Here is a tiny trained network, its code and every weight. The questions are about switching its units off for an input and a target symbol, where a switched-off unit gives its printed mean instead of its output.

import numpy as np


def w(rows, s, z=0):
    codes = np.array(rows[::2]) - 128.0
    scale = np.full(codes.shape[1], s)
    scale[-1] = z or s
    return codes * scale


def softmax(a):
    e = np.exp(a - a.max(-1, keepdims=True))
    return e / e.sum(-1, keepdims=True)


def log_softmax(a):
    a = a - a.max(-1, keepdims=True)
    return a - np.log(np.exp(a).sum(-1, keepdims=True))


def net(x, mask):
    ids = ['βδεθμψ'.index(c) for c in x.split()]
    T = len(ids)
    res = E[ids] + P[:T]
    u = 0
    for l in range(2):
        r = res
        for j in range(3):
            rows = slice(4 * j, 4 * j + 4)
            q, k, v = (r @ M[l][rows].T for M in (Q, K, V))
            z = softmax(np.where(np.tri(T) > 0, q @ k.T / 4**0.5, -1e9)) @ v
            o = O[l][rows]
            res = res + np.where(mask[u + j], z, o[:, -1]) @ o[:, :-1]
        u += 3
    return log_softmax(res[-1] @ U[:, :-1].T + U[:, -1])


Q, K, V, O = {}, {}, {}, {}
E = w([
[245,165,233,143],'β',
[137,103,198,42],'δ',
[159,116,156,44],'ε',
[204,244,168,153],'θ',
[39,69,170,175],'μ',
[180,76,9,145],'ψ',
],0.013)
P = w([
[67,232,72,40],'0',
[172,108,203,161],'1',
[146,77,145,142],'2',
[157,71,183,182],'3',
[142,53,161,182],'4',
[145,51,159,194],'5',
[135,52,154,215],'6',
[127,37,152,230],'7',
[132,27,160,241],'8',
[119,43,106,241],'9',
[117,51,125,254],'10',
],0.0077)
Q[0] = w([
[89,199,238,223],'0.h0',
[13,43,60,41],'0.h0',
[228,213,109,146],'0.h0',
[193,2,146,95],'0.h0',
[67,180,85,119],'0.h1',
[49,63,61,108],'0.h1',
[205,125,161,157],'0.h1',
[104,152,82,54],'0.h1',
[102,81,25,109],'0.h2',
[187,131,199,205],'0.h2',
[55,47,131,6],'0.h2',
[38,71,127,41],'0.h2',
],0.0086)
K[0] = w([
[23,196,170,65],'0.h0',
[156,17,212,200],'0.h0',
[166,203,66,20],'0.h0',
[143,116,62,255],'0.h0',
[143,52,102,137],'0.h1',
[169,157,39,136],'0.h1',
[132,225,188,101],'0.h1',
[164,87,92,200],'0.h1',
[208,175,153,154],'0.h2',
[25,169,33,99],'0.h2',
[195,11,158,232],'0.h2',
[194,62,143,222],'0.h2',
],0.0091)
V[0] = w([
[72,204,80,188],'0.h0',
[2,99,178,186],'0.h0',
[70,79,85,31],'0.h0',
[112,133,225,86],'0.h0',
[164,53,132,217],'0.h1',
[127,127,84,174],'0.h1',
[117,140,35,82],'0.h1',
[119,142,113,145],'0.h1',
[160,113,140,54],'0.h2',
[109,37,193,119],'0.h2',
[55,39,208,222],'0.h2',
[67,62,72,152],'0.h2',
],0.0094)
O[0] = w([
[180,230,106,68,123],'0.h0',
[126,218,59,207,158],'0.h0',
[118,64,97,254,100],'0.h0',
[100,153,186,241,170],'0.h0',
[99,86,221,23,60],'0.h1',
[89,168,172,103,40],'0.h1',
[129,208,160,196,1],'0.h1',
[149,138,145,129,103],'0.h1',
[59,58,192,121,171],'0.h2',
[167,102,209,220,120],'0.h2',
[208,188,158,238,70],'0.h2',
[190,69,98,206,24],'0.h2',
],0.0074,0.0037)
Q[1] = w([
[90,179,98,142],'1.h0',
[145,92,61,151],'1.h0',
[194,135,78,91],'1.h0',
[96,96,211,54],'1.h0',
[88,110,20,132],'1.h1',
[79,26,78,116],'1.h1',
[58,150,194,108],'1.h1',
[102,100,105,139],'1.h1',
[153,142,136,184],'1.h2',
[210,181,131,94],'1.h2',
[102,25,116,135],'1.h2',
[141,246,190,43],'1.h2',
],0.011)
K[1] = w([
[184,153,98,117],'1.h0',
[176,76,153,147],'1.h0',
[100,44,170,43],'1.h0',
[41,160,9,32],'1.h0',
[25,117,48,161],'1.h1',
[47,98,53,84],'1.h1',
[144,185,187,67],'1.h1',
[76,155,106,93],'1.h1',
[160,79,167,178],'1.h2',
[165,115,236,72],'1.h2',
[28,93,93,187],'1.h2',
[148,209,186,67],'1.h2',
],0.011)
V[1] = w([
[180,146,150,208],'1.h0',
[204,11,219,120],'1.h0',
[107,230,104,150],'1.h0',
[163,241,123,207],'1.h0',
[163,194,213,73],'1.h1',
[88,140,209,130],'1.h1',
[175,91,183,45],'1.h1',
[167,126,107,195],'1.h1',
[109,106,131,112],'1.h2',
[194,153,254,77],'1.h2',
[149,96,134,48],'1.h2',
[103,109,68,161],'1.h2',
],0.0061)
O[1] = w([
[128,236,88,161,110],'1.h0',
[190,104,159,215,1],'1.h0',
[76,155,69,125,196],'1.h0',
[103,224,60,103,175],'1.h0',
[71,190,65,128,131],'1.h1',
[123,178,134,72,114],'1.h1',
[132,253,69,148,137],'1.h1',
[119,77,196,59,120],'1.h1',
[133,159,103,147,113],'1.h2',
[206,93,236,128,35],'1.h2',
[175,192,139,234,55],'1.h2',
[77,88,63,130,170],'1.h2',
],0.0048,0.0045)
U = w([
[145,134,226,75,152],'β',
[48,112,132,169,247],'δ',
[53,77,193,109,3],'ε',
[132,141,143,48,82],'θ',
[253,144,87,111,183],'μ',
[224,56,36,78,106],'ψ',
],0.0049,0.0022)

Each question gives the input, a string of symbols that net reads in full, and the target symbol t.
The units are the heads (4 rows each of Q, K, V and O). Each row of codes is followed by its name. A weight is (code - 128) times the scale printed after its matrix; where a second scale follows, it is the last column's (O and U).
mask holds one flag per head, layer by layer. A switched-off head (its flag False) gives its mean, the last column of its rows in O, instead of its output. The means were averaged over made-up inputs and are rounded, as every weight is.
A unit's drop is (log p(t) with every unit on - log p(t) with that unit switched off) / (log p(t) with every unit on - log p(t) with every unit switched off).
The circuit of an input: a set's keep is (log p(t) with only the set's units on - log p(t) with every unit switched off) / (log p(t) with every unit on - log p(t) with every unit switched off). Starting from all 6 units, units are removed one at a time, each time the one whose removal leaves the highest keep (on an exact tie, the one counted first), for as long as the keep stays at least 0.8.
circuit, biggest first: the units of the circuit, biggest drop first
heads that matter: for each layer, one digit per head in row order, 1 if its drop is at least 0.15 and else 0, layers parted by /
drop of u: that unit's drop, to one decimal
input β θ β β θ δ, target β: circuit, biggest first	(0.h0; 1.h2)
input β β θ θ θ δ μ ε μ ε, target μ: circuit, biggest first	(0.h2; 0.h0; 1.h2)
input ε θ θ, target ε: heads that matter	101 / 100
input ε θ θ β δ δ β, target ε: circuit, biggest first	(0.h2; 1.h0)
input δ β ε μ θ ε θ, target δ: circuit, biggest first	(0.h0; 0.h2; 1.h0)
input θ β β, target θ: circuit, biggest first	(0.h2; 0.h0)
input ψ θ δ β, target ψ: heads that matter	101 / 000
input β θ δ θ, target β: heads that matter	100 / 101
input μ θ β ψ ε μ ε ε θ δ β, target μ: circuit, biggest first	(0.h2; 1.h0)
input δ ε μ β, target δ: heads that matter	111 / 100
input β μ θ, target β: heads that matter	101 / 101
input μ ε θ β β θ θ ε, target β: circuit, biggest first	(0.h2; 0.h0; 1.h2)
input ε δ ε, target ε: circuit, biggest first	(0.h0; 0.h2)
input δ β μ μ ε, target μ: heads that matter	001 / 100
input ψ μ θ δ μ θ β θ θ, target ψ: drop of 0.h2	0.6
input θ μ ψ θ β β θ, target θ: drop of 0.h0	0.2
input δ θ θ, target δ: drop of 1.h2	0.1
input δ β β δ θ β, target δ: drop of 1.h1	0.1
